Below are the code and all the weights of a small trained network. Each question names an input and a target symbol and asks about switching units off, where a switched-off unit gives its printed mean instead of its output.

import numpy as np


def w(rows, s, z=0):
    codes = np.array(rows[::2]) - 128.0
    scale = np.full(codes.shape[1], s)
    scale[-1] = z or s
    return codes * scale


def norm(h):
    return h / np.sqrt((h * h).mean(-1, keepdims=True) + 1e-5)


def f(y):
    return y / 2 * (1 + np.tanh(0.7978845608 * (y + 0.044715 * y**3)))


def softmax(a):
    e = np.exp(a - a.max(-1, keepdims=True))
    return e / e.sum(-1, keepdims=True)


def log_softmax(a):
    a = a - a.max(-1, keepdims=True)
    return a - np.log(np.exp(a).sum(-1, keepdims=True))


def net(x, mask):
    ids = ['αβγζηθλμστψω'.index(c) for c in x.split()]
    T = len(ids)
    res = E[ids] + P[:T]
    u = 0
    for l in range(2):
        q, k, v = (norm(res) @ M[l].T for M in (Q, K, V))
        z = softmax(np.where(np.tri(T) > 0, q @ k.T / 3**0.5, -1e9)) @ v
        res = res + np.where(mask[u], z, O[l][:, -1]) @ O[l][:, :-1]
        u += 1
        y = f(norm(res) @ A[l][:, :-1].T + A[l][:, -1])
        res = res + np.where(mask[u : u + 8], y, B[l][:, -1]) @ B[l][:, :-1]
        u += 8
    return log_softmax(norm(res)[-1] @ U[:, :-1].T + U[:, -1])


Q, K, V, O, A, B = {}, {}, {}, {}, {}, {}
E = w([
[149,122,126,148,124,77,180,98,152,174,119,73],'α',
[145,92,113,145,153,77,179,123,150,138,79,74],'β',
[146,132,132,139,105,72,179,96,141,192,139,68],'γ',
[151,65,125,158,157,74,170,141,152,128,89,71],'ζ',
[117,98,90,167,154,82,124,159,137,139,129,26],'η',
[86,186,102,155,64,122,200,139,198,68,37,145],'θ',
[46,125,158,165,151,156,133,165,96,216,3,126],'λ',
[162,74,154,117,135,91,195,87,112,228,149,251],'μ',
[133,49,213,116,91,63,82,140,89,211,244,146],'σ',
[208,176,145,115,208,69,207,134,4,102,74,86],'τ',
[64,183,33,147,131,118,45,63,35,179,117,83],'ψ',
[212,84,65,124,123,69,103,72,44,121,132,157],'ω',
],0.011)
P = w([
[186,75,69,201,49,172,178,192,159,250,38,94],'0',
[100,149,78,101,169,92,152,173,184,193,136,150],'1',
[132,77,114,95,145,144,161,76,173,175,91,66],'2',
[145,168,131,218,180,122,100,147,159,154,156,166],'3',
[133,108,131,167,108,143,190,76,87,140,152,88],'4',
[74,152,122,82,158,53,91,162,130,126,128,179],'5',
[102,89,140,123,122,129,137,52,92,72,145,117],'6',
[115,180,179,188,165,81,53,132,133,103,139,185],'7',
],0.013)
Q[0] = w([
[184,92,201,158,106,254,116,90,147,91,143,68],'0.h1',
[82,118,133,84,72,136,156,176,121,132,88,111],'0.h1',
[120,203,168,237,158,108,75,97,175,135,90,177],'0.h1',
],0.0088)
K[0] = w([
[111,101,85,82,152,117,176,161,254,195,88,69],'0.h1',
[130,165,159,191,95,181,188,172,145,157,111,154],'0.h1',
[92,139,172,16,130,124,78,104,86,74,106,195],'0.h1',
],0.0073)
V[0] = w([
[173,38,63,132,163,54,78,93,48,163,148,131],'0.h1',
[204,145,23,140,73,52,99,107,185,43,164,103],'0.h1',
[81,191,101,147,139,144,72,179,96,127,136,3],'0.h1',
],0.0056)
O[0] = w([
[122,98,123,112,42,162,180,188,72,120,96,88,249],'0.h1',
[111,74,28,171,90,99,99,93,185,129,137,24,83],'0.h1',
[153,221,119,110,119,212,126,188,226,88,170,2,140],'0.h1',
],0.0071,0.002)
A[0] = w([
[230,114,150,81,2,209,160,164,160,73,74,146,55],'0.n1',
[182,100,161,67,43,166,130,127,72,148,190,200,79],'0.n2',
[116,182,110,130,131,158,156,90,161,90,90,153,67],'0.n3',
[114,180,190,123,202,143,101,204,99,169,120,185,102],'0.n4',
[124,102,122,143,119,194,144,100,100,157,91,139,172],'0.n5',
[152,135,27,138,137,67,55,76,169,105,188,184,2],'0.n6',
[129,135,76,106,111,232,97,181,156,73,158,93,84],'0.n7',
[190,128,156,88,164,123,161,85,91,101,193,124,128],'0.n8',
],0.0079,0.0055)
B[0] = w([
[222,38,156,132,114,130,20,220,43,238,60,78,163],'0.n1',
[37,110,119,164,116,172,142,125,131,123,145,36,166],'0.n2',
[84,144,114,125,170,173,156,146,136,148,162,159,168],'0.n3',
[125,150,76,146,168,119,173,126,174,73,196,169,254],'0.n4',
[107,121,68,129,33,144,134,109,191,125,77,85,241],'0.n5',
[252,15,30,90,3,83,83,137,174,99,139,202,141],'0.n6',
[120,149,95,137,168,79,185,91,128,103,193,203,145],'0.n7',
[140,47,111,130,115,165,147,92,85,149,128,52,153],'0.n8',
],0.0074,0.0038)
Q[1] = w([
[107,142,75,161,129,131,147,202,131,107,147,74],'1.h1',
[39,128,119,64,148,40,148,226,100,139,156,139],'1.h1',
[137,124,99,1,66,168,179,57,161,124,92,93],'1.h1',
],0.0091)
K[1] = w([
[127,170,53,114,105,157,77,128,124,43,117,91],'1.h1',
[152,153,136,206,92,141,60,98,5,8,153,136],'1.h1',
[162,120,111,254,101,157,216,150,216,230,108,142],'1.h1',
],0.0072)
V[1] = w([
[115,35,233,135,117,92,143,173,169,118,213,103],'1.h1',
[97,167,46,142,158,137,77,105,22,129,145,105],'1.h1',
[3,115,129,162,85,167,61,124,193,138,162,131],'1.h1',
],0.006)
O[1] = w([
[2,99,79,115,106,66,121,155,165,104,150,76,1],'1.h1',
[177,151,66,131,145,189,191,129,150,210,132,137,95],'1.h1',
[140,131,92,130,146,111,138,233,112,148,182,141,154],'1.h1',
],0.012,0.0038)
A[1] = w([
[176,109,96,114,129,82,80,137,178,118,154,137,136],'1.n1',
[182,9,134,93,60,209,73,103,39,178,63,46,152],'1.n2',
[118,195,172,134,178,196,144,74,146,103,111,133,2],'1.n3',
[128,180,101,168,141,134,133,177,159,72,81,191,107],'1.n4',
[125,178,180,78,219,122,95,140,174,107,195,156,5],'1.n5',
[111,128,93,99,99,184,191,27,118,65,153,105,135],'1.n6',
[130,178,90,132,108,131,96,185,166,129,147,53,64],'1.n7',
[59,138,59,159,66,123,111,182,167,162,101,158,140],'1.n8',
],0.011,0.0076)
B[1] = w([
[138,132,107,104,76,170,111,83,153,131,147,152,145],'1.n1',
[131,90,105,158,8,162,136,138,90,139,38,95,253],'1.n2',
[81,92,99,95,100,110,160,107,139,89,176,88,148],'1.n3',
[108,104,127,104,125,105,135,101,104,144,163,115,183],'1.n4',
[117,199,90,187,55,122,138,164,197,74,49,108,138],'1.n5',
[97,86,126,67,98,134,187,107,106,114,178,96,175],'1.n6',
[83,140,171,103,162,155,136,88,104,105,112,178,138],'1.n7',
[173,127,139,144,122,160,81,145,118,106,120,115,187],'1.n8',
],0.015)
U = w([
[135,140,146,127,135,104,125,131,147,159,144,131,4],'α',
[135,106,168,130,172,80,106,133,180,137,124,100,167],'β',
[86,161,191,120,196,214,90,105,137,99,108,136,231],'γ',
[146,117,129,123,165,79,123,128,160,153,132,99,101],'ζ',
[113,107,130,146,160,46,163,109,70,152,115,240,98],'η',
[188,177,95,99,160,171,186,178,126,195,191,142,219],'θ',
[146,97,109,161,77,174,148,130,96,135,48,102,163],'λ',
[139,182,188,117,121,61,97,110,150,188,147,88,123],'μ',
[172,105,97,93,99,135,60,79,198,128,180,191,126],'σ',
[91,205,76,156,104,90,173,147,200,84,120,153,58],'τ',
[69,85,113,64,114,132,196,66,108,131,189,80,108],'ψ',
[105,95,105,134,146,115,79,255,112,107,212,110,150],'ω',
],0.008,0.0024)

Each question gives the input, a string of symbols that net reads in full, and the target symbol t.
The units are the heads (3 rows each of Q, K, V and O) and the neurons (one row each of A and B). Each row of codes is followed by its name. A weight is (code - 128) times the scale printed after its matrix; where a second scale follows, it is the last column's (O, A, B and U).
mask holds one flag per unit, layer by layer, with each layer's heads first. A switched-off unit (its flag False) gives its mean, the last column of its rows in O or B, instead of its output. The means were averaged over made-up inputs and are rounded, as every weight is.
A unit's drop is (log p(t) with every unit on - log p(t) with that unit switched off) / (log p(t) with every unit on - log p(t) with every unit switched off).
The circuit of an input: a set's keep is (log p(t) with only the set's units on - log p(t) with every unit switched off) / (log p(t) with every unit on - log p(t) with every unit switched off). Starting from the 12 units with the biggest drops (on a tie, the unit counted first), units are removed one at a time, each time the one whose removal leaves the highest keep (on an exact tie, the one counted first), for as long as the keep stays at least 0.8.
circuit, biggest first: the units of the circuit, biggest drop first
most important unit: the unit with the biggest drop
top k neurons: the k neurons with the biggest drops, biggest first
k most important neurons of layer l: the k neurons of layer l with the biggest drops, biggest first
drop of u: that unit's drop, to one decimal
input λ β η θ λ, target ψ: 2 most important neurons of layer 0 -> (0.n4; 0.n1)
input μ θ α η, target σ: circuit, biggest first -> (0.h1; 1.n1; 1.n2)
input α η θ ω θ τ η ψ, target θ: circuit, biggest first -> (1.h1; 0.h1; 1.n2)
input ψ θ γ α θ ψ α τ, target θ: circuit, biggest first -> (1.h1; 1.n2)
input θ μ η λ γ θ μ η, target η: circuit, biggest first -> (0.h1; 1.n2)
input θ θ ψ β ζ μ θ α, target η: circuit, biggest first -> (0.h1; 1.n2)
input λ η λ θ θ θ η, target ψ: 2 most important neurons of layer 1 -> (1.n6; 1.n2)
input θ τ β θ λ θ β α, target σ: top neuron -> (0.n6)
input ψ α η η, target γ: circuit, biggest first -> (1.n7; 1.n2)
input θ λ μ μ σ λ, target ω: top 2 neurons -> (1.n2; 1.n8)
input θ λ γ γ, target τ: circuit, biggest first -> (1.n5; 0.h1; 1.n2)
input θ β ω ω θ θ α β, target σ: top 2 neurons -> (1.n2; 1.n1)
input θ ψ ψ η σ θ, target ω: circuit, biggest first -> (1.n2; 1.h1; 1.n8)
input λ λ ψ η, target θ: most important unit -> 1.h1
input α γ μ θ ψ ψ, target θ: circuit, biggest first -> (1.h1; 1.n2)
input μ λ θ θ, target τ: circuit, biggest first -> (0.h1; 1.n5; 1.n2)
input λ ψ μ λ σ γ, target ω: circuit, biggest first -> (1.h1; 1.n2; 1.n8)
input θ ζ γ μ η θ η, target ψ: top 2 neurons -> (1.n6; 0.n1)
input η θ η β, target σ: top 3 neurons -> (1.n1; 1.n2; 0.n6)
input λ γ μ λ θ η, target τ: most important unit -> 0.h1
input ψ θ σ α, target ω: top 2 neurons -> (1.n2; 1.n8)
input η μ α ζ λ θ, target τ: top 2 neurons -> (1.n5; 1.n2)
input γ ζ θ θ ζ ζ, target σ: top 3 neurons -> (1.n1; 1.n2; 0.n6)
input σ β θ θ, target σ: top 2 neurons -> (0.n6; 1.n2)
input θ β λ μ σ θ λ β, target τ: 2 most important neurons of layer 1 -> (1.n5; 1.n2)
input λ η θ λ θ α, target τ: 2 most important neurons of layer 1 -> (1.n5; 1.n2)
input θ λ λ ζ, target τ: most important unit -> 1.n5
input θ θ σ θ, target ω: drop of 0.h1 -> 0.1
input λ γ ψ α, target θ: drop of 1.n2 -> 0.2
